In the rows, 128 means zero.
Facts:
q308 {ζ=denal, ω=d}
q674 {ζ=diflim, ω=l}
q206 {ζ=pena, ω=b}
q559 {ζ=denal, ω=n, α=q31,q989}
q180 {ζ=denal, ω=p}
q770 {ζ=denal}
q858 {ζ=tigam, ω=o}
q967 {ζ=denal}
q485 {ζ=diflim, ω=f}
q647 {ζ=fizu, ω=l}
q50 {ζ=laklal, ω=b}
q71 {ζ=denal, ω=e}
q488 {ζ=fizu, ω=e}
q778 {ζ=fizu, ω=i}
q211 {ζ=fizu, ω=f}
q227 {ζ=denal, ω=m}
q765 {ζ=diflim, ω=m}
q82 {ζ=fizu, ω=g, α=q133,q680,q302,q250}
q148 {ζ=pena, ω=n, α=q710,q895,q572,q786}
q681 {ζ=laklal, ω=k}
q991 {ζ=diflim, ω=c}
q324 {ζ=fizu, ω=b}
q657 {ζ=pena, ω=g}
q741 {ζ=denal}
q646 {ζ=laklal}
q716 {ζ=denal, α=q628,q983,q308,q193,q315}
q215 {ζ=laklal, α=q674,q519,q419,q163,q71}
q333 {ζ=laklal, ω=o, α=q485}
q995 {ζ=diflim, ω=q}
q326 {ζ=denal, ω=p, α=q814,q364}
q121 {ζ=druskotrak, ω=a, α=q903,q991,q237}
q980 {ζ=laklal, ω=h}
q246 {α=q989}
q122 {α=q735}
q642 {ζ=denal, ω=c}
q12 {ζ=pena, ω=f}
q472 {ζ=denal, ω=a}
q163 {ζ=laklal}
q129 {ζ=tigam, ω=a}
q916 {ζ=laklal, ω=n}
q710 {ζ=denal, ω=p}
q193 {ζ=pena, ω=h}
q536 {ζ=denal, ω=f, α=q916,q472,q129,q546}
q459 {ζ=fizu, ω=m, α=q472,q703,q688}
q860 {ζ=pena, ω=b, α=q485,q936,q608,q364}
q703 {ζ=fizu, ω=k}
q989 {ζ=denal}
q723 {ζ=pena, ω=l, α=q642}
q376 {α=q487,q916,q735}
q364 {ζ=fizu, ω=n}
q195 {ζ=laklal}
q786 {ζ=tigam, ω=p}
q962 {ζ=denal, ω=j}
q572 {ζ=denal, ω=l}
q284 {ζ=fizu, ω=m}
q218 {ζ=denal, ω=e, α=q674,q703,q484}
q848 {ζ=laklal, ω=c}
q315 {ζ=denal}
q818 {ζ=fizu, ω=o}
q143 {ζ=fizu, ω=p}
q895 {ζ=denal, ω=h}
q401 {ζ=diflim, ω=l}
q675 {ζ=fizu, ω=f, α=q31,q572}
q667 {ζ=tigam, ω=d}
q767 {ζ=fizu}
q305 {ζ=denal, ω=p, α=q967,q647,q916,q703,q962}
q249 {ζ=denal, ω=a}
q575 {ζ=denal, ω=m, α=q642,q488}
q118 {α=q302,q646,q741}
q688 {ζ=druskotrak, ω=o}
q309 {ζ=denal, ω=d}
q680 {ζ=pena, ω=c}
q111 {ζ=denal, ω=o}
q785 {ζ=druskotrak, ω=c}
q615 {ζ=diflim}
q302 {ζ=fizu, ω=n}
q484 {ζ=diflim, ω=h}
q325 {ζ=denal, ω=g, α=q346,q163}
q814 {ζ=diflim, ω=l}
q673 {α=q487,q735}
q903 {ζ=diflim, ω=n}
q413 {ζ=laklal, ω=a}
q263 {ζ=diflim, α=q348,q308,q681,q778}
q734 {ζ=fizu}
q31 {ζ=denal, ω=q}
q539 {ζ=denal, ω=f}
q109 {ζ=laklal, α=q734,q770,q484,q419,q401}
q627 {ζ=diflim, ω=e, α=q211,q676}
q414 {ζ=fizu, ω=d, α=q308,q284,q858}
q939 {ζ=laklal, ω=f, α=q995,q936,q12,q413}
q224 {α=q515,q129,q197,q309}
q735 {ζ=laklal}
q514 {ζ=denal, ω=m}
q22 {ζ=denal, ω=a, α=q995,q604,q197,q401}
q676 {ζ=laklal, ω=q}
q194 {ζ=fizu, ω=e, α=q628,q485,q785}
q604 {ζ=denal, ω=i}
q951 {ζ=denal, ω=h, α=q710,q488,q549,q514}
q182 {ζ=denal, ω=g}
q608 {ζ=druskotrak, ω=j}
q230 {ζ=diflim, ω=l}
q783 {α=q895,q472,q308,q102}
q540 {ζ=denal, ω=d}
q197 {ζ=diflim, ω=j}
q88 {ζ=druskotrak, ω=e}
q983 {ζ=laklal, ω=o}
q348 {ζ=denal, ω=f}
q398 {ζ=denal, ω=n}
q92 {α=q250,q778,q362}
q487 {ζ=diflim}
q220 {ζ=denal, ω=c}
q260 {ζ=fizu, ω=q}
q515 {ζ=pena, ω=i}
q546 {ζ=fizu}
q330 {ζ=tigam, ω=m}
q628 {ζ=denal, ω=a}
q949 {ζ=fizu, ω=a}

Known rows:
q676: [151 105 236 108 182 121 132 149  99 154 212 153 145  87 156 119 155 140
 122 116 102 138 156 126 130 136 129 187]
q325: [116 114 171 140 156 102 140 126  98 139 163 139 127  93 101  94 125 141
 130  97 114 142  74 111 115 130 130 130]
q12: [158 124 136 136  85 172 112 116 140 135 139 108 119 129 132 133 136 127
  88 105 140 106 118 136 118 111 137 126]
q31: [162 109 144 131 139  82 133 165 112 146 154 119 150 119 107 127 138 148
 155 111 110 145 138 124 122 127 109 148]
q330: [134 145  84 145 162 101 127 151 112 113 115 128 127 131 126 129 141 122
 141 151 135 141 133 121 146 137 124 145]
q646: [157 131 129  96  94 137 102 110 147 127 116  98 114 147 133 123 131 121
  79 132 113 112 114 122 132 128  90 134]
q129: [163 141  77 156 163  51 123 170 107 122 127  98 135 141 144 140 157 139
 129 149 151 175 161 116 149 132 107 165]
q735: [146 114 101 122  97 133 117 116 144 127 114 118 126 131 137 117 132 122
  66 135 140 126 125 142 127 122  96 138]
q675: [127 134 162 135  91 147 125 136 151 109 163 105 131 115  79 126 139 131
  90 124 122 112 105 151 114 128 109 127]
q778: [162 106 173 110 101 137 102 138 152 130 176 130 130 156  74 150 148 121
 107  77 103  92  78 136 101 120 107 158]
q860: [141 125 121 146 131 148 133 126 104 136 142 118 129 151 148 143 100 140
 127 135 133 118 139 120 133 129 167 114]
q657: [119 121 202 136 148 118 131 138 106 140 160 121 122  91 120 104 127 139
 150  91 110 119  89 108 117 126 154 124]
q951: [127 141 113 134 120 135 142 139 127 126 119 115 137 109 124 124 118 135
 132 157 124 130 147 132 133 133 123 109]
q348: [167 130 146 117  85 157 111 108 149 133 140 104 123 128 120 129 146 125
  90 106 131 110 107 128 117 119 108 135]
q848: [ 96  95  34  95 143 140 144 145 132 128  69 201 144 193 146 168  63 113
 156 178 123 111 180 154 145 137 125 129]
q182: [132 122 201 138 152 111 131 125 109 142 159 120 126 100 112 100 136 135
 152  92 109 124  87 114 117 127 135 120]
q680: [105 117  39  80 122 156 132 152 147 136  77 187 133 199 159 188  57 122
 177 162 121 108 170 124 144 131 140 142]

Rows:
No name comes twice in this set of rows, the named rows included.
[123 135 248 131 198 149 158 129  84 130 209 189 137  47 134 110 147 125
 153 130 106 130 126 104 133 143 152 175]	q627
[161 137 116 100  87 148 108 106 156 136 129  92 115 139 134 131 133 127
  95 128 125 118 112 114 127 126  95 138]	q741
[ 97 139 208 127 155 102 123 129 118 126 183  99 113 123  96 104 128 134
 145  95  91 131  66 100 117 138 140 129]	q82
[158 133 115 131  91 166 127 104 132 124 136 103 128 136 130 131 121 131
  88 134 140 111 123 134 127 127 122 112]	q716
[157 136 129 122  82 154 122 133 156 128 111 108 133 108 115 124 139 130
 100 138 128 112 139 146 124 122 106 125]	q989
[122 115  16 105 138 145 141 148 139 123  48 223 146 186 139 185  89 103
 176 172 137 115 175 137 147 130 108 145]	q991
[124 140 230 108 117 199 115 123 155 122 211 143 120  75 139 132 175 123
  83 115 127 103 135 148 117 127 147 183]	q211
[149 123 131 123 101 142 121 115 138 125 124 111 125 132 125 120 127 124
  75 143 131 115 130 144 128 127 103 130]	q195
[161 134 120 123  88 154 116 109 145 132 121 106 125 136 149 138 141 128
  93 133 141 116 139 135 127 119 122 123]	q315
[126 129 116 136 120 139 134 140 124 135 138 120 128 121 134 136 112 139
 133 131 131 125 140 123 129 126 143 124]	q206

Now the same objects, written a new way:
Known rows:
q324: [136 128 131 129 133 109 124 128 124  82 136 133 129 140 142 128 124 133
 130 121 137 120 122 126 115 128 133 126 138 118 128 121 131]
q88: [143 122 121 134 128 129 126 125 126 159 131 129 116  86 113 120 124 135
 137 116 115 120 129 131 134 125 131 120 138 119 147 122 138]
q536: [127 121 104 142 124 140 127 136  98  74 129 133 126 124 103 102 139 131
 120  99 101 133 127 127 139 144 129 118 111 120 136 142 134]
q895: [120 132 138 113 134 116 117 125 120  49 137 137 136 133 136 121 126 121
 141 105 148 122 129 126 116 125 132 121 141 121 120 130 130]
q604: [122 136 144 102 130 125 123 129 129 128 136 131 127 147 146 135 125 125
 146 118 152 120 134 128 124 113 135 130 149 122 134 118 123]
q778: [124 129 142 120 132 106 123 128 132 122 134 130 123 140 150 139 128 130
 141 121 150 119 127 129 122 115 134 123 142 120 147 119 116]
q608: [148 128 127 139 129 135 127 133 132 153 133 131 125 121 119 126 119 137
 123 121 115 118 133 127 122 132 135 122 128 117 129 120 141]
q459: [119 119 124 133 127 120 128 143 115  93 127 131 119 165 134 120 145 129
 126 109 111 126 127 124 135 121 129 110  98 120 152 132 115]
q302: [142 127 125 125 127 119 126 123 120 151 134 129 117  81 124 125 124 137
 135 119 121 125 121 132 129 124 134 127 146 120 152 122 128]
q143: [147 125 123 123 131 119 121 125 127  97 130 133 125 109 117 118 124 130
 137 116 118 121 125 130 121 132 131 117 134 120 139 124 133]
q786: [145 125 127 121 132 118 121 124 122 125 127 131 128 106 123 117 124 126
 132 112 123 114 125 129 128 126 131 114 135 120 133 120 135]
q989: [137 133 147  96 136 167 128 140 144 205 151 130 128  92 135 126 130 122
 134 123 123 119 133 139 139 117 132 131 144 115 101 136 122]
q195: [134 136 134 139 134 136 127 132 137 178 137 131 123 159 133 135 128 132
 128 125 129 110 130 127 132 120 135 120 135 119 133 112 130]
q133: [138 131 134 134 132 146 129 137 134 178 138 132 125 154 133 133 129 131
 127 122 123 113 128 127 124 118 132 118 151 123 131 115 123]
q246: [132 125 145 106 132 143 135 152 125 182 141 133 131 107 147 120 143 123
 123 126 114 131 129 136 140 111 130 116 121 121 111 141 107]
q549: [135 135 135 132 133 144 131 137 138 172 136 133 124 159 133 133 130 132
 130 123 122 112 127 128 123 113 134 116 153 123 125 117 126]
q770: [128 135 135 128 129 151 127 134 137 165 140 132 125 156 125 132 128 132
 136 119 125 114 133 125 129 121 136 125 145 118 132 121 134]

Rows:
No name comes twice in this set of rows, the named rows included.
[152 124 120 116 128 126 129 141 112 108 130 133 124  46 114  97 137 128
 115 110  94 136 120 135 140 137 129 114 102 117 119 155 126]	q675
[154 136 125 117 127 127 130 127 122 150 125 132 108  94 114 117 124 135
 140 118 113 112 117 124 132 123 135 115 150 120 149 129 143]	q488
[140 125 113 147 131 124 127 120 116 173 134 128 121 118 130 123 126 131
 133 122 130 120 122 132 140 127 132 125 147 121 155 112 125]	q916
[146 131 120 119 126 146 125 126 122 158 133 130 119  95 109 120 125 130
 136 111 115 121 129 132 135 128 134 128 146 120 142 129 137]	q71
[144 126 137  82 126 138 131 140 108 164 144 129 125  26 136 108 136 122
 132 114 114 143 127 143 151 120 130 129 116 118 125 160 113]	q559
[150 139 104 138 127 112 123 129 129 144 117 128 131  58 101 120 107 144
 106 131 105 141 131 130 109 143 135 113 110 119 141 135 149]	q485
[141 129 114 116 119 111 129 143 117 127 115 130 124  87 116 116 122 138
 112 126 105 148 133 130 128 128 132 119  90 122 158 147 126]	q194
[149 123 118 147 136 148 131 133 131 177 134 130 132 227 140 120 119 115
 136 140 139 115 131 128 139 145 130 124 144 118 136  91 126]	q735
[124 127 117 126 123 142 129 140 103 107 130 131 118 113 115 113 142 130
 129 105 110 133 129 129 145 126 132 120 112 122 152 145 125]	q218
[108 127 130 146 128 138 133 147 115 123 136 132 127 175 139 128 149 134
 115 111 111 125 131 125 130 114 131 114 112 124 142 133 108]	q783

Now the same objects, written a new way:
Known rows:
q559: [126 176 175 100  96 161  97 101  94 133  93 115 151 122 162 170 139 140
  30 101 147 146 137 134  98  99  98 162 151 140 122  73  80 122 118 141
  92 109]
q710: [140  88 145 126 124 138 124 122 178 108 121 119 142 155 139 138 145 123
 124 138 135 111 180 137 143 114 143 163 150 115  95 126 110 150 133 144
 133 154]
q716: [ 94 141 126 124 112 152 149 133 126 118 146 131 137 109 131 132 114 151
 133 107 125 144 138 116 102 139 109  91 130 154 161 134 142 135 137 125
 116  77]
q325: [103 147 113 145 130 118 156 111 141 131 120 118 106 121 152 109 118 144
 119  79 166 131 136  95 100 135 112 100 124 150 170 143 134 173 137 136
 116 106]
q785: [134 104 107 117 129 162 159 115 149 117 124 130 122 109 153  99  94 122
 149 132  91 141  98 112 133 165 116 104 153 103 134 152 162 142 129  80
 137 116]
q194: [114 126 131 117  64 130  96 106 134 108 106 131 195 172 146 161  91 101
 129 131 139 161 160 132  75 103 180 165 164 136  76 125 104 116 141 154
 124 149]
q488: [158 103 154 116 113 138 106 115 152 121  96 121 177 159 138 171 143 102
 107 153 144 127 152 159 138  85 173 203 150 110  72  99  71 115 110 148
 132 178]
q546: [140 119 103 132 160 107 159 141 132 154 115 141 127 102 127 124 147 141
 136 118 136 124 106 123 135 132 120  93 116 125 169 136 119 115 123 127
 143 118]
q413: [125  96 106 119 147 110 146 138 158 134 148 150 134 120 137 124  98 108
 178 157  91 142 122 120 159 144 157 108 111 108 113 152 167 138 140 118
 142 144]
q980: [120 133 134 128 133 127 113 120 109 143 119 133 126 139 137 135 105 114
 126 137 121 145 109 129 144 129 132 135 119 128 117 120 141 126 123 112
 117 142]
q163: [138 132 122 143 173  97 151 141 125 157 123 142  96 109 138 123 131 131
 142 139 121 127  73 117 174 139 122  92 103 124 162 133 155 143 124 124
 131 147]
q676: [138 110  69 156 114 100 107 153 157 196 144 168 119 182  66 175 108 109
 114 195 146 119 118 135 152 193 171 107  69 125  46 109 177 126 104  89
 129 156]
q12: [157 120 137 122 108 130  94 133 149 120 119 126 161 159 125 121 133 109
 127 151 102 117 150 159 108 110 163 168 188  97  86 127 109 125 131 120
 111 175]
q346: [135 144 125 135 165 102 154 146 127 162 125 139  72  88 124 106 141 121
 147 133 118 106  78 115 155 137 119 114 101 113 155 155 152 121 121 115
 141 140]
q102: [129 119 145 113 151 119 139 141 124 150 124 128  89  83 116 107 132 122
 144 139  96 114 104 135 157 142 112 109 112 102 152 141 148 105 113 102
 139 113]
q673: [ 78 176 144 131 130 111 131 129 112 153 121 131  87  97 132 115 113 109
 137 103 109 141 112 104 128 130 111 106  83 140 154 141 174 121 123 146
 129 110]
q549: [137 115 154 103 154 142 137 131 132 148 130 116  94  63 120 132 152 126
 133 153  89 111 110 125 167 138 100 124 102 102 132 134 139 102 116 106
 147 119]

Rows:
No name comes twice in this set of rows, the named rows included.
[109  97 101 140 110 147 142  91  96 126 111 119 139 139 118 102  93 138
 126  88 192 146 136 114 122 143 112  95 122 174 168 136 130 126 129 133
 150  86]	q82
[111 143 159 110 109 162 108 114 135 117 115 109 140 122 155 162 130 142
  82 108 141 139 165 132 110 108 108 150 121 135 127  97 114 134 121 152
 110 106]	q951
[115 129 148 119 101 131  75 109 135 125 100 122 175 150 146 171 118 116
  86 117 152 151 179 147 101  81 154 166 127 148  95 102  97 121 127 165
 126 153]	q675
[107 139 138 119  96 106  73 111 111 120 112 131 145 160 156 137  80  94
 116 143 109 149 137 141 102 117 171 160 143 120  74 117 140 149 145 138
 106 173]	q939
[187 152 146 107 129 133  99 120  82 111 108 116 128 123 138 144 170 130
  75 124 118 131  65 133 117  99 116 183 157 125 118 106  80 100 124 106
 123 128]	q903
[149 126 137 126 121 153 130 139 133 119 115 119 143 129 127 111 141 138
 127 129 110 122 135 142 120 135 118 127 171 103 121 130 117 111 124 103
 125 131]	q193
[153 171 160 118 101 141 118 125  91 124  98 125 147 134 142 140 131 149
  61 110 151 129 108 138 101 105 110 151 171 129 120  94  75 111 132 130
  92 121]	q398
[164 107 150 132 111 149 107 123 126  97 122 126 156 184 129 129 130 119
 109 140 140 108 158 155 120 103 152 180 180 132  89 109  82 130 141 132
 129 162]	q348
[172 129 139  99 102 118 100 129 100 142  87 131 175 112 139 139 136 137
  95 143 127 142  95 153  82 114 134 142 185 115 139 108  86  92 126 109
 106 127]	q364
[ 85 118 126 116  69 132 112 125 154  86 139 123 167 143 136 121  87 114
 147 122 128 142 191 124  68 124 157 138 171 139 104 148 142 171 161 135
 105 120]	q326

